Below are the code and all the weights of a small trained network. Each question names an input and a class and asks about switching units off, where a switched-off unit gives its printed mean instead of its output.

import numpy as np


def w(rows, s, z=0):
    codes = np.array(rows[::2]) - 128.0
    scale = np.full(codes.shape[1], s)
    scale[-1] = z or s
    return codes * scale


def f(y):
    return y / 2 * (1 + np.tanh(0.7978845608 * (y + 0.044715 * y**3)))


def log_softmax(a):
    a = a - a.max(-1, keepdims=True)
    return a - np.log(np.exp(a).sum(-1, keepdims=True))


def net(x, mask):
    res = np.array(x, float).reshape(1, 6) / 4 @ E
    y = f(res @ A[0][:, :-1].T + A[0][:, -1])
    res = res + np.where(mask, y, B[0][:, -1]) @ B[0][:, :-1]
    return log_softmax(res[-1] @ U[:, :-1].T + U[:, -1])


A, B = {}, {}
E = w([
[254,121,171,39,234,253],'x0',
[124,104,100,147,213,102],'x1',
[107,132,169,108,193,121],'x2',
[54,91,249,154,106,94],'x3',
[175,136,153,129,139,60],'x4',
[155,110,153,130,151,98],'x5',
],0.0056)
A[0] = w([
[211,108,128,79,122,96,213],'N1',
[129,127,104,57,177,211,166],'N2',
[116,123,67,139,167,109,61],'N3',
[132,120,164,163,176,140,234],'N4',
[113,214,76,166,164,60,254],'N5',
[2,140,196,201,107,100,112],'N6',
[151,71,171,68,154,152,204],'N7',
[120,68,96,118,71,102,125],'N8',
[41,101,200,89,111,212,230],'N9',
[150,164,136,145,126,210,61],'N10',
[90,177,230,210,114,141,129],'N11',
[132,107,86,164,127,67,250],'N12',
[93,85,177,85,231,128,254],'N13',
[73,125,175,121,108,74,91],'N14',
[121,56,187,124,39,136,4],'N15',
[144,87,115,174,160,25,254],'N16',
[155,99,205,238,59,115,15],'N17',
[68,187,101,146,37,116,200],'N18',
[90,87,164,116,204,80,254],'N19',
],0.0084,0.0017)
B[0] = w([
[108,156,157,199,253,134,178],'N1',
[59,150,129,129,185,174,226],'N2',
[101,106,101,114,163,98,138],'N3',
[118,86,114,161,109,130,162],'N4',
[66,104,119,143,76,121,197],'N5',
[187,101,185,70,96,80,253],'N6',
[169,178,156,178,118,150,196],'N7',
[113,123,139,143,130,162,156],'N8',
[172,184,144,166,84,125,201],'N9',
[143,155,202,112,150,119,158],'N10',
[205,82,77,83,83,149,187],'N11',
[44,79,107,127,108,107,187],'N12',
[93,132,88,181,44,161,210],'N13',
[171,129,139,87,90,106,180],'N14',
[152,162,125,72,177,150,158],'N15',
[72,50,107,154,87,103,198],'N16',
[141,167,144,99,99,69,175],'N17',
[112,162,162,187,84,101,229],'N18',
[161,87,94,169,98,124,184],'N19',
],0.0072,0.0053)
U = w([
[85,126,107,247,68,129,254],'0',
[157,173,130,112,175,135,167],'1',
[39,74,28,151,113,101,124],'2',
[132,126,2,158,249,115,4],'3',
[187,148,128,64,56,43,22],'4',
[173,142,100,149,91,150,191],'5',
[172,92,110,150,56,61,2],'6',
],0.0075,0.0017)

Each question gives the input, the list of numbers given to net, and the class t.
The units are the neurons (one row each of A and B). Each row of codes is followed by its name. A weight is (code - 128) times the scale printed after its matrix; where a second scale follows, it is the last column's (A, B and U).
mask holds one flag per neuron, in row order. A switched-off neuron (its flag False) gives its mean, the last column of its row in B, instead of its output. The means were averaged over made-up inputs and are rounded, as every weight is.
A unit's drop is (log p(t) with every unit on - log p(t) with that unit switched off) / (log p(t) with every unit on - log p(t) with every unit switched off).
The circuit of an input: a set's keep is (log p(t) with only the set's units on - log p(t) with every unit switched off) / (log p(t) with every unit on - log p(t) with every unit switched off). Starting from the 12 units with the biggest drops (on a tie, the unit counted first), units are removed one at a time, each time the one whose removal leaves the highest keep (on an exact tie, the one counted first), for as long as the keep stays at least 0.8.
units of the circuit, in order: the units of the circuit, biggest drop first
k most important neurons: the k neurons with the biggest drops, biggest first
drop of u: that unit's drop, to one decimal
input [-1,6,-4,6,-3,-3], class 6: units of the circuit, in order : [N6; N2; N1]
input [0,-2,3,8,4,6], class 4: units of the circuit, in order : [N6; N17]
input [6,3,-6,-7,2,0], class 3: most important neuron : [N1]
input [-5,8,1,7,6,-5], class 6: units of the circuit, in order : [N6; N19; N11]
input [4,6,-1,3,3,4], class 0: units of the circuit, in order : [N13; N6]
input [-5,4,-8,5,4,-5], class 6: units of the circuit, in order : [N6; N2]
input [3,2,-4,0,1,-2], class 3: 2 most important neurons : [N6; N18]
input [7,-8,0,-3,-5,0], class 1: 2 most important neurons : [N10; N2]
input [-7,6,-8,7,1,3], class 6: 2 most important neurons : [N6; N16]
input [7,8,1,1,4,4], class 0: 2 most important neurons : [N13; N7]
input [3,-2,-7,0,6,-5], class 1: 2 most important neurons : [N13; N16]
input [-7,-2,8,4,4,7], class 4: 3 most important neurons : [N6; N14; N17]
input [-6,0,6,2,-7,7], class 4: 2 most important neurons : [N6; N14]
input [-7,4,0,7,0,0], class 6: most important neuron : [N16]
input [-4,7,-6,0,7,-5], class 2: 2 most important neurons : [N12; N16]
input [4,4,-4,-1,-7,0], class 3: drop of N6 : 0.3
input [7,5,7,3,-8,-6], class 0: drop of N13 : 0.8
input [-6,4,-2,4,-4,8], class 6: drop of N6 : 0.4
